Below is a small trained network, with its code and all its weights. Each question gives an input and a target symbol and asks what happens when units are switched off, that is, made to give their printed mean instead of their output.

import numpy as np


def w(rows, s, z=0):
    codes = np.array(rows[::2]) - 128.0
    scale = np.full(codes.shape[1], s)
    scale[-1] = z or s
    return codes * scale


def f(y):
    return y / 2 * (1 + np.tanh(0.7978845608 * (y + 0.044715 * y**3)))


def softmax(a):
    e = np.exp(a - a.max(-1, keepdims=True))
    return e / e.sum(-1, keepdims=True)


def log_softmax(a):
    a = a - a.max(-1, keepdims=True)
    return a - np.log(np.exp(a).sum(-1, keepdims=True))


def net(x, mask):
    ids = ['ΨΩβζθμξσ'.index(c) for c in x.split()]
    T = len(ids)
    res = E[ids] + P[:T]
    r = res
    for j in range(2):
        rows = slice(3 * j, 3 * j + 3)
        q, k, v = (r @ M[0][rows].T for M in (Q, K, V))
        z = softmax(np.where(np.tri(T) > 0, q @ k.T / 3**0.5, -1e9)) @ v
        o = O[0][rows]
        res = res + np.where(mask[j], z, o[:, -1]) @ o[:, :-1]
    y = f(res @ A[0][:, :-1].T + A[0][:, -1])
    res = res + np.where(mask[2:26], y, B[0][:, -1]) @ B[0][:, :-1]
    return log_softmax(res[-1] @ U[:, :-1].T + U[:, -1])


Q, K, V, O, A, B = {}, {}, {}, {}, {}, {}
E = w([
[98,163,135,70,148,99,148,97,36,94],'Ψ',
[189,92,168,153,119,158,134,162,87,88],'Ω',
[190,90,187,107,95,115,106,159,139,125],'β',
[114,166,180,114,91,143,119,155,6,104],'ζ',
[117,172,149,147,183,119,76,10,201,160],'θ',
[147,145,112,156,108,175,69,144,129,176],'μ',
[122,157,218,160,90,121,130,139,142,75],'ξ',
[136,110,105,182,35,108,166,143,142,173],'σ',
],0.019)
P = w([
[107,115,166,156,200,158,158,127,127,74],'0',
[187,164,126,70,164,105,183,202,163,183],'1',
[186,213,124,160,121,73,103,215,126,108],'2',
[66,48,132,172,125,131,103,153,173,100],'3',
[87,108,166,143,79,143,214,157,251,155],'4',
[182,170,150,124,71,80,172,144,153,165],'5',
],0.015)
Q[0] = w([
[103,103,145,103,84,148,124,157,118,138],'H0',
[84,63,110,187,112,115,40,111,109,97],'H0',
[166,152,121,129,124,92,95,169,117,125],'H0',
[112,164,162,96,152,182,183,135,132,178],'H1',
[125,124,191,108,88,121,171,126,162,163],'H1',
[217,253,131,130,108,76,142,154,114,180],'H1',
],0.012)
K[0] = w([
[165,170,109,126,90,133,152,164,108,107],'H0',
[164,163,168,109,138,178,206,117,133,194],'H0',
[74,52,158,89,98,217,134,121,133,148],'H0',
[143,178,136,229,115,63,103,122,88,145],'H1',
[157,165,137,165,134,79,100,155,118,140],'H1',
[7,36,117,184,150,106,67,149,136,83],'H1',
],0.011)
V[0] = w([
[152,134,130,157,185,247,56,125,153,169],'H0',
[115,132,164,162,105,199,146,149,96,119],'H0',
[194,69,132,174,104,149,92,149,123,201],'H0',
[116,116,115,73,128,162,100,144,49,180],'H1',
[189,82,161,159,130,225,174,143,116,112],'H1',
[60,136,60,193,128,155,155,111,84,179],'H1',
],0.011)
O[0] = w([
[39,116,215,116,66,180,150,176,133,200,215],'H0',
[91,87,122,188,131,237,59,57,119,78,199],'H0',
[60,221,147,90,150,152,141,162,179,100,92],'H0',
[198,215,144,192,84,195,214,117,167,183,2],'H1',
[102,114,148,31,87,159,196,97,219,95,196],'H1',
[76,81,88,254,178,121,167,163,166,103,32],'H1',
],0.0092,0.0054)
A[0] = w([
[177,152,87,181,148,96,119,144,110,155,107],'N0',
[100,95,103,128,180,114,119,169,112,112,108],'N1',
[160,169,121,115,121,146,159,79,153,96,100],'N2',
[177,175,131,95,117,163,169,96,116,122,81],'N3',
[138,85,184,108,96,153,99,89,123,124,66],'N4',
[92,127,78,155,137,92,152,135,177,90,205],'N5',
[89,81,115,118,153,183,115,126,139,118,30],'N6',
[157,80,160,169,125,114,122,158,160,101,65],'N7',
[147,124,66,101,146,158,104,90,108,128,68],'N8',
[143,124,6,126,111,74,191,167,123,162,106],'N9',
[112,157,125,146,103,89,147,89,119,122,159],'N10',
[112,172,114,164,127,154,105,141,111,183,101],'N11',
[131,95,145,129,140,166,163,116,72,63,131],'N12',
[136,101,62,102,134,148,100,136,141,146,168],'N13',
[165,84,85,162,148,143,129,89,144,98,74],'N14',
[117,123,77,128,119,179,129,132,129,128,51],'N15',
[127,164,83,158,110,92,138,169,108,193,3],'N16',
[146,201,112,127,197,160,96,119,170,104,76],'N17',
[158,120,131,103,140,56,102,84,133,115,115],'N18',
[184,133,108,134,133,68,134,90,90,130,59],'N19',
[83,170,149,114,217,170,138,110,81,114,94],'N20',
[170,89,111,99,142,143,135,223,103,119,59],'N21',
[139,144,67,121,59,113,150,154,110,184,60],'N22',
[143,152,144,148,147,131,205,108,158,122,108],'N23',
],0.012,0.0046)
B[0] = w([
[127,56,167,7,176,74,193,142,101,127,153],'N0',
[169,73,217,119,92,136,36,142,144,132,171],'N1',
[159,95,226,193,87,102,2,139,52,113,192],'N2',
[157,94,196,180,142,121,70,162,181,152,190],'N3',
[120,124,48,133,128,140,155,131,8,144,248],'N4',
[163,108,147,128,165,170,43,178,173,123,160],'N5',
[109,124,156,137,127,35,192,89,105,119,161],'N6',
[75,148,123,94,128,176,150,81,77,127,161],'N7',
[121,67,155,128,41,161,213,118,175,113,145],'N8',
[133,196,93,144,183,166,31,202,147,211,142],'N9',
[153,110,100,133,129,151,143,154,138,201,144],'N10',
[214,169,125,91,164,86,160,162,41,179,150],'N11',
[137,175,64,148,157,126,96,175,208,187,185],'N12',
[140,62,103,144,105,91,136,118,170,36,141],'N13',
[91,104,181,83,86,139,205,66,121,66,176],'N14',
[159,164,166,110,73,54,71,104,181,101,134],'N15',
[82,110,176,177,90,183,205,39,121,60,144],'N16',
[137,52,135,103,67,198,219,156,104,39,161],'N17',
[100,174,63,111,122,173,130,194,131,184,197],'N18',
[119,153,219,64,167,127,170,178,52,93,151],'N19',
[133,69,198,164,86,151,171,83,180,62,163],'N20',
[37,119,137,190,83,23,146,76,157,93,170],'N21',
[116,73,177,83,210,165,99,64,59,75,145],'N22',
[135,88,86,114,73,171,134,149,71,116,165],'N23',
],0.0058,0.012)
U = w([
[93,55,227,47,94,152,101,125,124,27,196],'Ψ',
[200,171,165,39,167,150,27,219,154,181,255],'Ω',
[99,121,191,145,169,41,38,167,124,198,142],'β',
[73,201,166,117,130,135,180,165,185,161,103],'ζ',
[85,137,41,34,112,139,102,83,104,82,33],'θ',
[229,121,158,186,98,134,96,94,139,131,42],'μ',
[141,129,162,90,222,88,80,165,255,37,104],'ξ',
[195,123,190,57,203,82,172,110,136,101,22],'σ',
],0.0043,0.0046)

Each question gives the input, a string of symbols that net reads in full, and the target symbol t.
The units are the heads (3 rows each of Q, K, V and O) and the neurons (one row each of A and B). Each row of codes is followed by its name. A weight is (code - 128) times the scale printed after its matrix; where a second scale follows, it is the last column's (O, A, B and U).
mask holds one flag per unit, heads first, then neurons. A switched-off unit (its flag False) gives its mean, the last column of its rows in O or B, instead of its output. The means were averaged over made-up inputs and are rounded, as every weight is.
A unit's drop is (log p(t) with every unit on - log p(t) with that unit switched off) / (log p(t) with every unit on - log p(t) with every unit switched off).
The circuit of an input: a set's keep is (log p(t) with only the set's units on - log p(t) with every unit switched off) / (log p(t) with every unit on - log p(t) with every unit switched off). Starting from the 12 units with the biggest drops (on a tie, the unit counted first), units are removed one at a time, each time the one whose removal leaves the highest keep (on an exact tie, the one counted first), for as long as the keep stays at least 0.8.
units of the circuit, in order: the units of the circuit, biggest drop first
most important unit: the unit with the biggest drop
top k neurons: the k neurons with the biggest drops, biggest first
heads that matter: for each layer, one digit per head in row order, 1 if its drop is at least 0.15 and else 0, layers parted by /
input μ μ ξ, target ζ: most important unit	H0
input θ β Ψ, target β: heads that matter	11
input ζ β θ ζ, target Ω: heads that matter	01
input θ β Ψ θ θ Ω, target β: heads that matter	01
input ζ β θ, target Ψ: heads that matter	10
input θ ζ Ψ μ, target μ: heads that matter	11
input ζ ζ σ σ, target μ: heads that matter	01
input Ω θ ζ σ θ, target μ: heads that matter	01
input ζ θ μ ξ μ, target ζ: units of the circuit, in order	[H0 N2]
input Ψ β σ, target σ: top 2 neurons	[N0 N16]
input θ σ μ ζ Ω β, target μ: heads that matter	11
input Ψ μ θ σ μ, target β: heads that matter	01
input σ θ σ, target ξ: units of the circuit, in order	[H1 H0 N5]
input Ω Ψ θ, target Ψ: units of the circuit, in order	[H1 N17]
input μ ζ μ ζ, target Ω: top 2 neurons	[N12 N21]
input θ θ μ, target Ψ: units of the circuit, in order	[N16 H0]
input β σ θ ζ, target ξ: heads that matter	10
input ζ Ω ζ θ μ, target μ: units of the circuit, in order	[H1 H0]
input μ θ β, target ζ: heads that matter	11
input μ θ β θ, target β: heads that matter	11
input Ψ Ω β ξ θ θ, target θ: heads that matter	01
input σ μ β ζ, target ζ: heads that matter	11
input θ θ Ψ ξ θ ξ, target Ω: top neuron	[N18]
input ζ μ ζ θ θ, target μ: units of the circuit, in order	[H1 N2]
input ζ μ σ σ μ μ, target ξ: units of the circuit, in order	[H1 H0 N4]
input ζ ξ σ, target μ: units of the circuit, in order	[H0]
input σ θ μ, target Ψ: top 2 neurons	[N17 N12]
input σ θ Ω σ Ψ θ, target ξ: units of the circuit, in order	[H1 H0]
